After every row comes one of two labels: whether the row has a hidden trait. Each part has its own trait and labels.
In the rows, 100 means zero.
[107  78 106 149 103 107  85 118  85 107  99  78  94  95 108 105 113  85
 101  86 108 114  70 128  96  69]
Sg
[ 91 101 106  91 107 108 101  99 102  99  93  96 103  97 104  97  96 102
 107  99  99 100 109  81  99 108]
Sg
[ 88  68 102 136 120 121  79 119  84  93  82  75  95  93 129  98 108  87
 109  87  97 115  93  68 103  75]
jn
[ 84  83 107 127 114 110  82 124  86  85  82  92  99  97 113  97  94  88
 119 105 100 108  94  44 102  87]
jn
[ 66  42 106 117 112 136  91 177  90  86  61  94 116  88 124  86 106 107
 100  79  99 122 129  66  98  90]
jn
[ 80  86 106 101 108 107  91 112  94  81  85 113 105 100 108  94  83  96
 115 111 108 100 109  24 103 106]
Sg
[ 88 101 105  86 104 106 101 107 105  94  95  98 105  98 103  99  95 103
 106 100 101  99 112  92  99 109]
Sg
[ 87  79 105 123 112 114  84 123  83  91  82  86  97  95 113  96 103  88
 114  97 100 109  91  59 101  85]
jn
[ 93  88 114 139 109 113  83 124  83  96  96  82  94  94 113  99  99  83
 110 100 106 109  78  79  98  74]
jn
[ 89  84 113 125 115 112  80 113  85  89  86  91  97  95 112  97  95  87
 119 103 104 101  90  55 101  82]
jn
[ 85  79 113 122 115 112  81 120  86  84  86  95 100  96 110  96  90  86
 122 105 104 103  99  37 102  93]
jn
[ 90  79 105 127 114 114  81 123  84  93  83  88  97  97 114  96 101  89
 116  95  99 109  90  62 102  86]
Sg
[ 96 102 105 108 106 104  91 120  97 107 101  82  97  96 107 100 108  97
 101  90  98 104  91 127  97  91]
Sg
[ 90  84 103 123 105  99  86 114  91  89  89 107 100 100  98 100  93  91
 114 103 112 104  96  61  99  90]
Sg
[ 91  99 107  94 108 108  98 106 101 101 102  91 102  96 105  97  99 101
 106  97  99  99 104  97  98 104]
Sg
[ 65  44 109 126 114 141  88 169  88  87  60  91 116  86 116  86 115 105
  99  77  95 121 122  69  97  86]
jn
[ 84  75 103 126 117 119  80 127  83  86  82  85  97  96 123  96 101  91
 115  96  98 110  96  46 105  83]
jn
[ 92  82 103 120 106 108  90 117  90  88  87 108 102 101 102  99  89  94
 115 103 113 103  99  61 100  91]
Sg
[ 93  79 106 113 107 108  89 122  92  95  89  94 100  97 102 101  98  93
 113  98 111 105  95  89  98  82]
Sg
[ 80  87 113 111 113 114  85 118  92  79  79 101 103  97 107  95  84  93
 125 114 108 101 104  20 102  99]
jn
[ 69  46 108 120 115 142  92 174  88  88  55  91 116  87 121  87 111 107
  96  80  96 121 123  73  97  89]
jn
[ 81  74 103 123 112 113  86 123  86  90  77  95  99  96 111  96  93  90
 119 100 102 108 100  41 103  88]
Sg
[114 110 102 121 103 105  93 104  95 112 111  81  94  98 109 105 113  95
  88  89  95 107  77 142  97  76]
Sg
[ 67  69 102 119 121 119  83 115  87  79  70  94 103  96 121  91  95  93
 121  97 102 109 108  20 105  98]
jn
[101 102 102 104 101 101 101 105 101 101 102  99 100 101 106 101 100  99
  97  98 100 100  99 112  99 108]
Sg
[107 106 103 115 103 108  96 110  96 109 106  84  96 100 102 100 113  93
  98  93  93 106  85 123  98  84]
Sg
[ 69  38 109 107 113 147  95 176  89  86  58  92 114  87 116  85 112 107
 102  81  97 118 126  62  97  91]
jn
[ 73  71 100 112 118 116  86 136  92  96  76  75  97  90 130 103 110  95
 111  80  98 111 117  64 100  87]
Sg
[ 83  70 105 131 120 122  79 121  80  91  80  80  99  94 126  94 102  88
 111  93  98 111  93  58 104  80]
jn
[109 104 106 115 103 110  90 111  94 107 108  83  99  96 105 101 105  94
  98  93  97 107  85 111  99  84]
Sg
[ 94  79 107 146 112 109  76 132  82  99  88  77  95  93 116 101 106  82
 111  93  97 111  76  82  99  72]
Sg
[ 71  72 100 101 118 120  87 145  91  97  72  79  99  90 133 101 108  96
 110  81  94 111 117  67 101  93]
jn
[ 80  70 103 120 111 112  84 125  85  87  76  93  98  97 113  96  96  90
 119  99 102 107  98  47 103  91]
Sg
[ 74  48 106 108 111 140  90 166  88  90  65  84 108  88 131  86 111 105
  96  77  95 119 124  88 100  87]
Sg
[ 98  97 106 112 104 108  94 108  97 105 102  82  99  94 107 100 108  95
  95  91  96 105  92 122  96  87]
Sg
[101  85 105 130 103 107  86 118  91  99  92  87  97  97 104 102 106  89
 110  93 111 110  83 100  97  81]
Sg
[ 75  46 104 112 111 142  88 156  87  87  65  87 108  87 130  89 108 104
  95  77  95 118 124  85 100  87]
jn
[ 82  73 114 123 115 113  81 120  85  87  83  95  99  96 114  96  94  87
 123 106 105 105  95  38 101  87]
jn
[105  82 104 125 103 107  89 119  90  95  92  86  99  96 102 102 101  92
 106  96 113 106  91  91  98  84]
Sg
[ 76  83 113 106 115 113  85 119  89  80  82 105 101  98 110  93  82  90
 128 115 107 101 105  24 103 105]
jn
[ 72  72 103 117 122 121  82 120  87  83  75  88 102  95 126  93  97  93
 121  97 102 108 109  42 104  94]
jn
[ 92  83 107 108 108 110  84 119  89  91  91  99  99  99 111  97  96  92
 108 104 104 106  93  65 100  89]
Sg
[100 105 108 112 113 111  92 108  95 106 105  82  98  96 107  99 105  94
 104  94  96 107  91 113  98  89]
Sg
[ 81  75 103 131 121 122  79 126  85  90  80  79  98  94 126  96 103  89
 114  93  97 113  92  58 103  80]
jn
[112 105 106 126 105  99  89 116  95 114 106  73  95  93 110 103 115  92
  90  85  94 113  80 151  95  79]
Sg
[108 106 105 122 104 105  86 117  96 115 106  79  95  93 109 103 111  91
  91  85  94 107  80 152  96  81]
Sg
[ 93 100 107  93 107 111  86 108  97 100 100  88 102  97 107 100  99  99
 105  98  98 102 102 104  99 100]
Sg
[ 87  82 109 122 116 114  81 119  85  90  85  92  98  95 113  96  95  88
 118 103 102 105  93  49 102  84]
jn

New part:
[101 101  33 105  99 101 103  88  94 104 113  81  82 116  98 104 109  94
  97 117 109 108 104 111 103 166  83 112  93 112  86 108  91  98  99 106
  89 113 104 121 130 106  84  65  97 115 114 113 101  98  96]
J
[ 83 101  85 121 102 100  97  82 104 110 101  90  84 111  94  95 122  98
 104 109 108 117  90 110  88 186  88 115  97 119  82 108  90  94 101  90
  86 105 107 101 136  88  76  59  96  99 117 103  92  97  90]
J
[ 62 100  70  76  97 100  98 105 103 107 101 116  77 151  97  87  86  92
  99 121 126 129 118  95  54  80 121  82  96  93  92  92  90 110 101 134
 107  80  98 105 113 102 108  94  81 101 100  86 103  98  97]
T
[ 91 100  77  55  85  96 107 102  82 117 115  89 115 116 115 126  68  86
  93 122 121  66 111 106 133  22 103 105  91  96 106 104  99 102 107 130
 111  86  97 108  72 117 106 125 113  89 120 108 127 107 107]
J
[ 96  97 119 112 112  94 105 102 109 101 108 101  85 116  94  82 136 104
  91  90 105 107  85 103  71 135  91 121 104 111  88 107  92  90  98  93
  84  84 106  94 125  71  77  91 103 127  98  94  85  84  93]
T
[139 100 110 111 106  99 122  91  97 108 126  79  75 104  95 106 125 104
  76 107 104  68  84 110  65 141  77 136  95 114  86 116  92  86  98  89
  87  98 106 113 104  91  67  81 127 139 111 112  97  96 100]
T
[ 98  97  88  83  88 103  88 110  88  92 106  93 123  90 108 119  74  88
 110 111 106  84 115  95 135  45 101  82  89  87 105  98 103 111 100 119
 118 114  94 119  84 137 126 105 110  92 110 106 125 111 105]
J
[138 104  98  91  96  85 112 116  90  97 126  86 120  80 110 114  98 103
  67  94 102  32  94 103  84  51 100  92  95 102 102 109  96  93  98 121
 108  98  99 105  72 131 103 113 134 104 109 110 118 104  99]
T
[138 101 107 105 105  98 118 100 100 100 125  80  83  98  97 108 119 101
  76 104 115  65  90 109  67 137  80 122  93 111  98 109  94  87  97  94
  94  96 103 115  94  97  84  92 128 135 103 118 103 101 103]
T
[ 98 104  77 104  84 102  86  83  84 105 113  78 107 105 107 126  80  86
 132 128 110 104 112 111 134 153  77 124  87 113  99 107  97 111 104 105
 108 146 100 130 110 149 100  64 110  87 138 121 117 114  94]
J
[ 81 105  75  72  88 104  96 110  88 103 104 109 111 137 106 114  65  87
 106 117 115  94 123  97 145  47 111  89  93  93 114  88  99 111 104 130
 117 102  95 116  88 124 116 114  94 101 105 106 116 114 103]
J
[117  95 102  89 104  93 102 126  96  97 114  94 136  85 108 102  99 103
  89  87  96  48  98  91  83   2 108 111  96  85 109 104 108 101  97 110
 113  81  96  95  61  96 114 133 130 119  89  92 105  95 107]
T
[ 86 103  73  74  88 104  94 101  87 103 106  94 108 104 107 119  72  87
 110 119 117  86 116  98 138  45 104  90  93  96 109  97 100 109 103 121
 117 101  95 114  88 126 115 115 106  88 112 103 121 114 104]
J
[131  97 102  87 102  98 106 117  96 104 121  90 121 105 105 109  92  98
  83  97 102  45 100  97  97  29 103 100  96  89 101 103 101  96  98 111
 117  86  96 106  71 104 104 116 129 119  98 102 112 101 102]
T
[ 58  95  94  99 101 105  88  98 101 105  94 112 106 153 101  97 100  88
 125 107 110 132 114  99 152 124 111 105  95 100  89  98  96 112  99 114
  92 105  99 108 124  88 104  80  80 105  98  97  92  91  93]
T
[ 68  97  84  68  99  97  92 108 104  98  96 115  87 131  99  86  93  93
 108 107 138 130 113  88 127  81 124  83  96  88  99  94  95 104 102 129
 110  69  95  90 115  88 113 107  80 106  88  84 100  93 101]
T
[105 106  72  78 100  98 118 109  96 118 119 110  77 136  94  99 101 100
  59 111 124  65 105 101  89  72 111  94  99 101 101  92  90  89 101 129
 103  69 100 104 106  97  91 122 102 122  96  92 107 111  99]
J
[ 97 106  76  74  88  96 103  95  84 114 119  81 108 100 112 123  71  95
  86 119 115  53 106 107 116  45 102 106  92  99 108 108 101 101 103 113
 116  92  99 102  71 126  98 121 123  87 119 110 117 109 107]
J
[ 91  94 125 112 113  93 107 105 111 101 106 104  88 131  96  81 136 103
  91  87 105 111  91 101  70 139  89 118 105 107  88 102  90  84  98  96
  86  88 104  99 118  68  73  91  98 133  90  92  84  83  94]
T
[150  94 137 115 107  90 105 106  90  98 123  86 131  99 107 113 124 105
 111  83  84  51  86  98  61  89  87 132  90 105  99 118 101 102  96  91
  93 131 100 106  85 108  99  89 130 130 104 114 100  89  92]
T
[ 67 107  54  85  90 105  88  86  93 117 101 107  79 136  95  98  85  93
 108 134 125 122 116 103 141 128 103 104  95 109  94  96  92 116 103 121
 109 107  99 111 122 105 108  74  77  84 120 101 107 113  94]
J
[ 80  99  99  73 107  89 106 112 106 113 113 118  77 127  96  80 103 102
  79  99 113  85 102  91  92  64 119  84 102  95  97  93  94  97 101 126
 104  60  98  91 113  79 104 119  99 128  84  78  96  92  96]
T
[ 86  99 107 115 108  96 101  90 103 111 109  89  91 108  96  95 122 101
  98 104 105 106  90 109  80 160  85 122  99 115  85 112  93  96  99  92
  86 100 105 102 121  88  76  74 105 118 107 108  91  89  94]
T
[ 85  95 124 108 111  93 105 103 111 100 104 108  87 132  97  82 137 100
  91  90 105 110  94  99  81 145  95 121 106 106  92  99  91  92  98 103
  82  88 103  98 126  72  80  89  96 130  88  90  84  86  94]
T
[102  99  92  99  91 103  91  90  79  92 116  76 117  84 108 126  92  86
 120 109  97  86 110 108 125 123  84 105  85 101 100 113 100 107  98 102
 104 133  99 121  93 134 105  78 117  95 127 122 113 107  99]
T
[147  91 144 113 106  89  98 122  90  86 115  94 147  95 111 107 121 101
 114  75  82  49  93  89  70  67  95 116  93  91  91 111 103 105  95  94
  98 120  97 102  71 111 113 103 128 144  91 111  97  91  95]
T
[132  97 121 111 110  94 111  94 106 110 124  77 102 106 100 102 123 102
  89 103 100  69  83 105  65 134  81 140  94 113  89 115  96  94  99  92
  86 100 104 110  94  89  77  89 127 134 111 110  97  88  96]
T
[ 63 104  60  84 100  97 104  92 102 113 107 108  58 140  94  88  87  93
  87 132 130 140 115 103 126 114 107  92 100 105  91  93  87 105 103 125
 100  68 101 109 127  93  93  92  80 103 104  91 104 103 100]
J
[ 63 101  72  57  97  97 103 113  95 102 105 117  90 142 103  90  85  91
  91 117 132 124 116  95 135  41 126  75  93  87  99  95  92 110 101 138
 108  69  96  96 110  98 115 106  83 104  93  89 107  95 100]
T
[ 74  90 126  97 106  96  89 101 101  86 104 100 111 117 106  93 119  91
 130  88 101 115 105  96 119 117 102 105  98  95  93 103  98 108  97 104
  88 102  99 102 116  87 102  88  90 107  96  99  91  83  96]
T
[107 104  81  79  98 100 108 111  96 108 120 101  88 104  96 103  96  99
  73 121 115  66 105  97 101  80 100  91  99  98 105  93  97  93 100 119
 111  80  99 107  88 110  99 118 114 119  96  95 111 115 104]
T
